Below is a small trained network, with its code and all its weights. Each question gives an input and a class and asks what happens when units are switched off, that is, made to give their printed mean instead of their output.

import numpy as np


def w(rows, s, z=0):
    codes = np.array(rows[::2]) - 128.0
    scale = np.full(codes.shape[1], s)
    scale[-1] = z or s
    return codes * scale


def norm(h):
    return h / np.sqrt((h * h).mean(-1, keepdims=True) + 1e-5)


def f(y):
    return np.maximum(y, 0)


def log_softmax(a):
    a = a - a.max(-1, keepdims=True)
    return a - np.log(np.exp(a).sum(-1, keepdims=True))


def net(x, mask):
    res = np.array(x, float).reshape(1, 3) / 4 @ E
    u = 0
    for l in range(2):
        y = f(norm(res) @ A[l][:, :-1].T + A[l][:, -1])
        res = res + np.where(mask[u : u + 6], y, B[l][:, -1]) @ B[l][:, :-1]
        u += 6
    return log_softmax(norm(res)[-1] @ U[:, :-1].T + U[:, -1])


A, B = {}, {}
E = w([
[139,192,31,208,156,193,122],'x0',
[147,112,202,234,203,72,3],'x1',
[114,178,213,184,97,170,184],'x2',
],0.004)
A[0] = w([
[145,84,254,98,98,97,162,45],'L0N0',
[85,192,237,151,95,216,200,2],'L0N1',
[107,157,223,223,138,121,179,98],'L0N2',
[171,104,71,40,144,115,34,88],'L0N3',
[129,188,121,214,91,212,92,102],'L0N4',
[180,215,95,153,171,185,128,35],'L0N5',
],0.0068,0.0052)
B[0] = w([
[47,67,160,155,162,180,137,231],'L0N0',
[157,143,24,2,31,148,42,225],'L0N1',
[182,123,69,81,103,113,32,253],'L0N2',
[125,136,92,116,54,201,30,225],'L0N3',
[69,80,155,142,139,132,141,236],'L0N4',
[44,35,132,142,98,195,112,184],'L0N5',
],0.0082,0.004)
A[1] = w([
[48,84,193,31,137,71,128,53],'L1N0',
[88,112,80,67,50,150,145,103],'L1N1',
[125,87,132,167,163,97,34,254],'L1N2',
[122,153,62,195,174,141,175,205],'L1N3',
[132,195,111,76,98,138,253,136],'L1N4',
[159,172,149,142,82,107,121,45],'L1N5',
],0.0071,0.0027)
B[1] = w([
[52,130,59,219,109,195,129,177],'L1N0',
[158,155,172,172,170,82,131,255],'L1N1',
[171,184,130,93,132,101,236,250],'L1N2',
[22,70,255,96,68,127,136,148],'L1N3',
[204,130,200,171,237,33,126,173],'L1N4',
[153,147,70,132,116,141,150,128],'L1N5',
],0.007,0.0078)
U = w([
[160,140,64,74,76,150,66,249],'0',
[6,65,124,161,126,182,159,54],'1',
[194,169,157,143,191,59,183,69],'2',
],0.014,0.0017)

Each question gives the input, the list of numbers given to net, and the class t.
The units are the neurons (one row each of A and B). Each row of codes is followed by its name. A weight is (code - 128) times the scale printed after its matrix; where a second scale follows, it is the last column's (A, B and U).
mask holds one flag per neuron, layer by layer. A switched-off neuron (its flag False) gives its mean, the last column of its row in B, instead of its output. The means were averaged over made-up inputs and are rounded, as every weight is.
A unit's drop is (log p(t) with every unit on - log p(t) with that unit switched off) / (log p(t) with every unit on - log p(t) with every unit switched off).
The circuit of an input: a set's keep is (log p(t) with only the set's units on - log p(t) with every unit switched off) / (log p(t) with every unit on - log p(t) with every unit switched off). Starting from all 12 units, units are removed one at a time, each time the one whose removal leaves the highest keep (on an exact tie, the one counted first), for as long as the keep stays at least 0.8.
units of the circuit, in order: the units of the circuit, biggest drop first
unit that matters most: the unit with the biggest drop
k most important neurons: the k neurons with the biggest drops, biggest first
k most important neurons of layer l: the k neurons of layer l with the biggest drops, biggest first
drop of u: that unit's drop, to one decimal
input [0,-3,5], class 0: unit that matters most : L0N1
input [-5,-7,1], class 2: 2 most important neurons of layer 0 : (L0N4 L0N5)
input [-7,0,7], class 0: 3 most important neurons : (L0N1 L0N2 L0N4)
input [-5,6,6], class 0: 2 most important neurons : (L0N2 L1N1)
input [-8,-6,1], class 1: 3 most important neurons : (L0N0 L1N0 L1N2)
input [8,1,8], class 0: 4 most important neurons : (L0N1 L0N2 L0N0 L1N0)
input [5,7,-4], class 2: 2 most important neurons : (L1N2 L0N1)
input [-4,7,8], class 0: 2 most important neurons of layer 0 : (L0N2 L0N1)
input [4,-5,2], class 2: units of the circuit, in order : (L1N4 L0N3)
input [-8,6,1], class 1: 3 most important neurons : (L0N0 L1N0 L1N1)
input [6,4,4], class 1: 2 most important neurons : (L0N4 L0N5)
input [-1,6,8], class 0: 2 most important neurons : (L0N2 L0N1)
input [8,8,-1], class 1: 2 most important neurons of layer 0 : (L0N5 L0N4)
input [-6,-7,3], class 2: unit that matters most : L1N4
input [4,-5,-2], class 2: 2 most important neurons : (L1N4 L0N0)
input [2,-7,-5], class 2: 3 most important neurons : (L0N2 L1N4 L0N1)
input [-3,5,5], class 0: drop of L1N1 : 0.5
input [-1,-3,1], class 2: drop of L0N0 : 0.0
input [6,0,-4], class 1: drop of L0N2 : 0.1
input [-6,3,7], class 0: unit that matters most : L0N2
